In the rows, zero is written as 128.
Each row has a class, written after it.
[163 165 138 106 95 139 98 104 73 123 113 157 106 148 139 71 110 105 110 108 94 140 208 135 106 109 179 176 82 125 149 109 145 101 135 122 92 123]	K
[150 158 161 131 105 137 123 100 96 156 79 155 146 152 156 69 101 141 135 71 137 127 195 156 109 91 143 167 111 135 114 124 142 97 127 96 95 114]	T
[150 134 95 131 126 147 161 129 136 97 122 143 63 134 144 147 114 127 119 83 32 148 90 57 167 106 172 169 102 101 110 197 168 108 190 139 120 127]	J
[136 145 102 141 138 144 161 125 124 111 112 164 63 145 150 142 122 121 119 78 37 158 103 71 174 100 194 174 88 72 110 198 185 114 186 125 122 131]	T
[158 134 107 136 108 137 194 135 139 145 156 169 78 136 151 150 123 125 83 72 34 140 105 84 148 98 170 169 95 95 123 166 155 138 176 119 131 121]	X
[127 124 91 106 153 110 115 110 93 134 128 125 108 72 67 105 99 125 114 163 79 177 92 66 158 152 117 113 147 84 137 176 154 101 147 156 112 78]	J
[155 139 150 122 95 140 106 93 120 133 69 122 126 144 141 83 122 127 110 86 117 114 202 139 105 120 171 166 102 119 113 105 140 105 131 114 118 128]	N
[138 135 86 140 106 160 196 110 132 127 149 184 78 142 167 162 133 116 104 68 21 135 122 67 156 112 187 189 101 98 93 167 171 122 175 126 132 140]	E
[128 122 101 121 139 138 112 73 71 143 145 131 119 82 80 94 93 125 94 156 49 192 120 82 129 157 155 126 123 55 128 146 159 94 141 138 110 92]	E
[168 137 144 120 90 130 128 101 112 152 92 131 134 141 146 75 117 127 99 93 127 113 196 131 102 116 147 157 114 123 128 90 122 109 131 103 106 111]	N
[155 151 125 143 98 148 87 117 130 128 96 179 85 188 128 112 114 156 125 55 96 162 172 164 119 114 188 165 99 90 81 86 129 82 126 100 115 88]	B
[158 154 116 148 103 135 65 116 144 101 90 169 50 194 126 90 119 156 152 72 84 161 167 139 159 107 187 165 105 110 91 94 139 78 145 108 118 97]	J
[166 137 160 132 94 139 106 86 110 124 81 130 146 142 139 64 105 121 107 72 111 115 191 156 99 102 175 168 104 137 109 107 114 93 125 111 94 121]	M
[154 133 111 141 113 137 214 141 143 133 117 163 76 133 144 166 133 120 84 87 44 140 112 61 148 126 166 169 99 94 108 182 179 124 172 126 132 104]	N
[143 139 128 152 90 133 89 135 144 114 89 177 56 178 133 113 114 135 155 78 88 162 156 159 156 94 185 162 105 73 107 75 127 94 139 102 123 105]	F
[149 133 113 142 108 128 195 130 138 139 127 173 55 130 141 147 145 121 81 86 35 141 128 72 160 131 176 159 87 87 113 170 173 124 184 140 123 97]	N
[167 147 114 150 97 144 85 111 134 109 104 172 74 197 119 84 109 134 126 84 87 162 174 143 135 106 203 173 100 91 87 75 127 82 135 100 104 103]	M
[164 155 106 128 96 144 73 117 120 104 92 167 59 223 136 106 109 127 139 73 93 174 164 143 132 112 207 169 95 125 75 71 139 106 135 108 118 109]	K
[145 137 132 136 118 128 188 135 124 124 116 176 61 121 120 148 145 118 106 86 40 145 116 92 160 129 194 172 88 88 114 168 162 118 159 152 136 101]	V
[130 133 107 150 121 141 183 107 136 120 133 174 76 125 149 160 146 120 108 73 14 145 110 81 167 124 186 164 95 97 100 174 177 114 176 147 133 121]	E
[140 138 125 135 140 107 128 81 64 171 112 163 113 80 85 85 65 133 106 123 85 199 130 106 128 136 156 124 108 70 138 169 159 89 159 142 84 59]	T
[158 151 127 116 84 138 119 103 105 125 95 142 88 134 140 72 133 112 103 102 83 129 224 126 118 111 182 179 73 86 143 101 143 88 151 117 102 107]	N
[143 126 128 149 118 116 161 139 134 137 149 160 64 123 137 152 138 102 80 97 29 152 116 92 158 123 174 157 112 93 121 172 145 117 173 142 133 111]	P
[160 148 146 129 93 145 110 97 121 123 78 117 123 131 148 79 120 128 104 79 103 109 204 124 108 112 167 178 105 115 112 111 139 107 141 110 109 131]	N
[151 157 128 119 92 138 111 98 97 127 104 159 112 119 149 62 121 102 119 89 89 144 218 140 112 91 164 181 79 100 137 109 140 93 142 113 105 126]	L
[152 146 154 170 89 136 85 113 143 128 69 159 80 198 121 139 127 159 146 65 118 146 171 152 122 119 181 139 112 101 80 83 132 105 145 90 132 95]	N
[157 138 139 114 126 107 131 84 55 154 110 159 113 56 68 85 72 137 105 121 84 184 129 108 126 150 163 123 105 74 129 150 146 92 148 167 84 45]	V
[158 132 95 122 108 145 185 128 133 144 148 176 76 140 153 153 115 126 88 71 37 151 111 78 145 102 183 169 91 100 119 170 157 132 173 120 128 117]	X
[153 144 144 108 90 147 110 98 108 135 86 134 146 139 150 81 110 134 102 60 105 118 192 160 95 107 164 176 103 122 106 113 123 94 126 118 98 126]	B
[141 156 126 112 80 132 92 99 98 124 96 159 100 124 144 72 121 105 119 92 84 146 218 151 120 99 171 176 72 101 128 111 139 94 142 124 109 127]	L
[160 152 112 107 111 152 167 133 106 127 157 181 84 169 162 149 125 108 88 85 40 145 113 61 152 118 187 182 102 104 105 178 177 137 166 128 123 139]	K
[153 154 131 138 92 143 88 122 133 90 70 151 53 199 115 112 128 145 165 74 92 164 164 158 148 110 208 174 93 97 61 71 140 94 132 119 131 106]	V
[106 110 110 139 143 106 107 111 83 151 142 118 133 90 71 101 103 114 87 162 85 162 104 100 127 150 137 103 137 71 139 157 149 113 143 130 107 84]	C
[152 123 106 133 106 145 197 127 131 133 149 167 91 145 139 145 132 103 84 87 39 144 104 72 141 117 180 176 104 91 104 169 137 120 166 122 122 120]	M
[142 152 134 124 118 130 104 93 99 136 92 134 127 142 160 62 115 121 123 78 113 116 182 150 125 93 169 162 105 108 120 116 123 101 141 100 105 132]	T
[130 129 102 130 125 116 120 63 65 158 124 158 121 73 84 107 76 131 101 132 66 178 133 101 126 151 165 124 113 80 123 147 151 96 156 155 97 78]	E
[115 109 83 129 141 108 138 107 79 152 166 122 129 92 86 92 109 99 89 165 73 164 105 91 119 141 149 118 124 67 152 149 145 111 156 132 106 95]	C
[139 118 118 119 132 124 116 104 76 144 141 132 97 65 74 96 77 115 95 158 57 197 119 86 132 143 160 124 126 35 166 147 143 107 138 132 106 94]	F
[155 147 136 128 97 131 117 91 105 127 78 122 124 126 146 84 116 127 112 85 111 101 190 134 112 116 171 146 101 112 113 107 120 116 146 109 107 117]	N
[136 126 111 103 144 104 130 118 81 144 121 136 116 68 56 98 112 114 103 170 88 168 103 86 146 158 141 127 136 59 147 140 139 110 129 160 121 83]	V
[134 117 107 121 145 113 112 119 81 155 155 121 116 71 75 103 94 106 90 177 76 182 103 75 139 151 122 113 154 64 146 153 129 112 143 145 111 92]	P
[152 150 118 106 97 136 105 105 109 126 110 142 101 123 139 69 119 124 109 95 78 137 197 149 121 91 172 168 73 106 151 110 140 95 147 123 106 117]	X
[130 146 138 184 80 140 65 114 119 119 92 169 75 205 126 129 110 151 152 63 108 147 180 166 113 99 200 156 91 110 89 95 132 96 150 79 109 106]	C
[157 138 123 148 91 150 81 123 135 117 104 152 57 205 142 110 106 132 142 79 85 187 171 151 133 107 193 162 108 109 72 78 124 85 137 104 117 103]	P
[162 141 126 105 97 130 113 103 106 137 96 138 130 142 144 68 104 129 131 92 126 121 185 140 113 100 139 162 119 153 133 112 121 89 129 113 100 111]	J
[137 114 119 116 128 98 113 88 70 164 132 159 112 59 78 105 67 124 97 137 72 190 121 116 131 142 165 99 122 53 160 147 146 105 155 155 97 76]	F
[135 134 123 173 82 129 80 131 138 125 108 169 66 211 136 105 119 135 137 76 106 151 164 157 133 98 181 167 95 104 95 72 126 90 147 87 109 101]	C
[134 121 98 121 136 128 119 77 73 153 149 140 123 79 80 99 91 123 86 155 56 189 123 81 125 156 150 126 128 64 138 141 152 96 141 137 109 89]	E
[144 115 129 120 128 109 113 113 76 162 155 121 111 77 73 92 95 105 82 171 67 199 117 87 128 145 123 117 140 61 157 145 127 100 145 141 104 73]	P
[163 162 147 100 98 146 78 104 88 124 102 140 129 161 146 78 110 116 101 83 116 117 202 139 103 110 171 186 108 147 115 109 145 113 116 112 109 143]	K
[141 133 96 124 125 137 216 141 139 128 127 166 102 126 149 175 125 119 87 77 43 141 93 95 139 121 171 174 96 99 98 188 164 116 161 141 130 116]	B
[165 157 158 109 89 134 116 109 101 118 78 131 125 127 130 75 121 124 122 81 111 113 198 145 110 105 176 196 102 122 115 96 125 97 120 124 114 126]	V
[139 115 112 117 144 119 150 114 82 155 159 119 123 80 95 89 106 99 104 162 65 187 100 81 135 138 125 119 139 69 144 154 134 102 154 156 106 85]	P
[138 137 121 143 126 134 194 143 135 118 122 169 80 122 146 176 109 123 108 88 37 140 99 91 160 115 186 163 112 90 111 192 180 133 156 125 139 142]	F
[152 146 118 129 121 139 203 145 126 113 118 158 79 121 128 157 123 119 104 93 44 138 107 76 158 121 182 192 107 96 96 180 178 123 155 149 131 127]	V
[131 118 88 112 156 116 145 103 89 149 158 113 124 71 80 96 109 113 101 155 65 171 83 95 135 136 138 106 124 65 155 153 143 121 151 152 121 93]	X
[155 147 130 115 96 142 101 102 118 114 88 122 110 147 140 79 106 127 129 82 104 119 184 124 124 98 151 187 120 140 111 126 139 96 134 109 111 136]	J
[162 170 123 137 103 149 56 119 113 105 115 174 63 213 133 97 115 137 126 80 91 160 177 143 133 115 203 174 102 108 86 83 147 107 131 98 118 120]	K
[140 128 118 136 131 143 212 139 140 135 126 160 116 133 145 167 121 129 86 74 57 139 91 106 130 124 154 166 111 108 90 190 166 120 148 126 130 116]	B
[158 148 134 154 106 145 57 109 142 124 93 164 80 193 124 105 106 165 136 62 98 160 168 162 130 102 194 149 103 105 95 83 139 102 128 91 129 110]	X
[142 154 140 128 92 154 103 82 108 123 102 134 138 143 155 83 120 132 120 76 97 105 205 140 116 103 160 192 117 129 97 102 145 101 127 107 114 155]	E
[154 130 123 154 125 130 203 137 154 133 110 159 93 128 146 164 132 125 79 86 49 132 112 77 143 133 175 159 109 104 110 183 177 127 166 133 135 115]	N
[133 128 117 174 112 124 196 131 133 129 140 159 101 138 148 161 108 121 93 82 53 123 103 96 133 112 176 168 101 122 105 188 174 134 175 122 117 138]	C
[146 127 119 143 119 123 163 136 134 134 149 167 66 125 142 146 134 105 93 97 37 156 121 88 157 119 177 168 107 99 121 169 149 112 173 148 129 115]	P
[121 108 105 129 126 116 103 98 71 154 159 124 126 94 75 88 81 111 81 167 70 186 116 98 116 144 154 120 117 56 152 154 157 98 153 134 91 92]	C
[141 127 136 114 124 121 134 90 68 173 105 161 140 84 84 113 79 147 97 103 98 185 119 117 103 147 130 112 110 82 121 163 137 89 143 138 91 48]	B
[156 157 156 114 105 141 81 91 72 124 99 127 131 150 147 89 101 117 106 79 117 112 179 153 100 119 179 141 104 146 110 118 125 122 126 109 102 133]	K
[153 133 114 130 125 153 151 137 123 113 144 146 74 136 155 146 122 112 101 91 30 154 105 61 161 107 180 173 109 85 107 187 158 112 177 135 122 134]	P
[148 135 141 118 141 109 106 93 53 162 128 153 131 87 72 107 88 121 90 132 92 187 115 108 103 161 151 99 118 100 147 156 139 108 137 149 103 57]	K
[126 130 90 125 161 104 124 105 81 159 124 146 113 80 75 82 85 116 98 163 87 185 109 86 148 142 137 123 134 58 148 159 155 106 146 137 103 82]	T
[152 122 136 130 122 102 134 86 76 176 98 156 119 81 78 107 86 137 90 131 97 180 136 98 111 158 150 101 107 76 144 145 142 100 158 142 97 40]	N
[156 151 117 133 91 141 85 117 131 87 67 148 41 195 110 106 120 138 155 79 82 170 166 148 152 112 217 177 91 88 64 67 140 96 135 117 128 105]	V
[157 123 118 146 122 139 209 128 136 126 131 161 110 142 135 153 114 110 94 93 56 146 94 85 134 117 170 163 115 114 103 183 160 120 153 120 120 121]	M
[148 109 119 124 135 124 120 93 76 151 141 123 127 88 55 79 87 110 82 166 74 199 108 89 113 153 145 118 129 61 144 147 131 92 135 135 95 76]	M
[127 111 118 113 132 114 120 106 73 161 148 132 102 63 67 98 91 112 90 164 57 195 112 95 134 150 150 111 129 30 166 142 139 105 141 144 112 84]	F
[144 125 129 152 116 125 176 137 129 145 156 164 65 126 143 150 135 103 92 95 38 157 116 89 154 119 166 157 112 97 121 168 146 117 176 144 124 114]	P
[152 153 140 161 93 140 59 114 136 118 90 163 73 187 116 126 105 168 145 63 101 160 162 166 126 94 182 146 99 100 94 88 129 108 145 86 127 103]	X
[146 142 96 132 100 146 184 127 130 128 141 184 84 123 157 151 115 106 93 72 32 155 125 80 144 105 175 182 92 87 98 179 163 130 172 122 130 130]	L
[164 154 123 152 93 141 75 111 146 110 84 161 59 194 132 95 127 148 124 75 86 148 187 130 144 116 201 169 98 77 85 73 146 97 148 98 124 109]	N
[157 124 104 125 120 158 149 116 123 103 129 149 90 153 137 131 118 113 98 86 41 148 101 68 149 108 195 168 99 85 101 175 155 112 172 125 113 131]	M
[145 111 102 106 139 109 110 94 85 155 136 131 105 81 70 80 93 125 102 148 75 202 106 76 133 151 131 115 132 80 154 155 136 82 152 151 102 61]	J
[138 123 119 103 129 114 124 85 64 174 120 155 132 73 77 108 82 137 79 107 82 186 119 116 106 156 147 109 108 69 123 157 130 89 146 148 94 43]	B
[144 144 94 122 118 155 147 127 129 104 138 155 86 125 153 145 123 113 98 74 34 153 115 73 152 101 177 177 93 77 89 178 171 124 176 127 134 140]	L
[144 148 138 130 98 140 109 74 96 122 95 143 135 133 162 93 114 129 126 80 96 104 187 147 122 107 179 155 98 124 112 105 123 103 139 110 108 133]	E
[117 119 80 106 148 130 149 86 79 140 152 134 133 87 94 107 121 111 113 158 59 166 95 79 147 148 137 118 129 59 123 147 156 107 148 144 126 96]	E
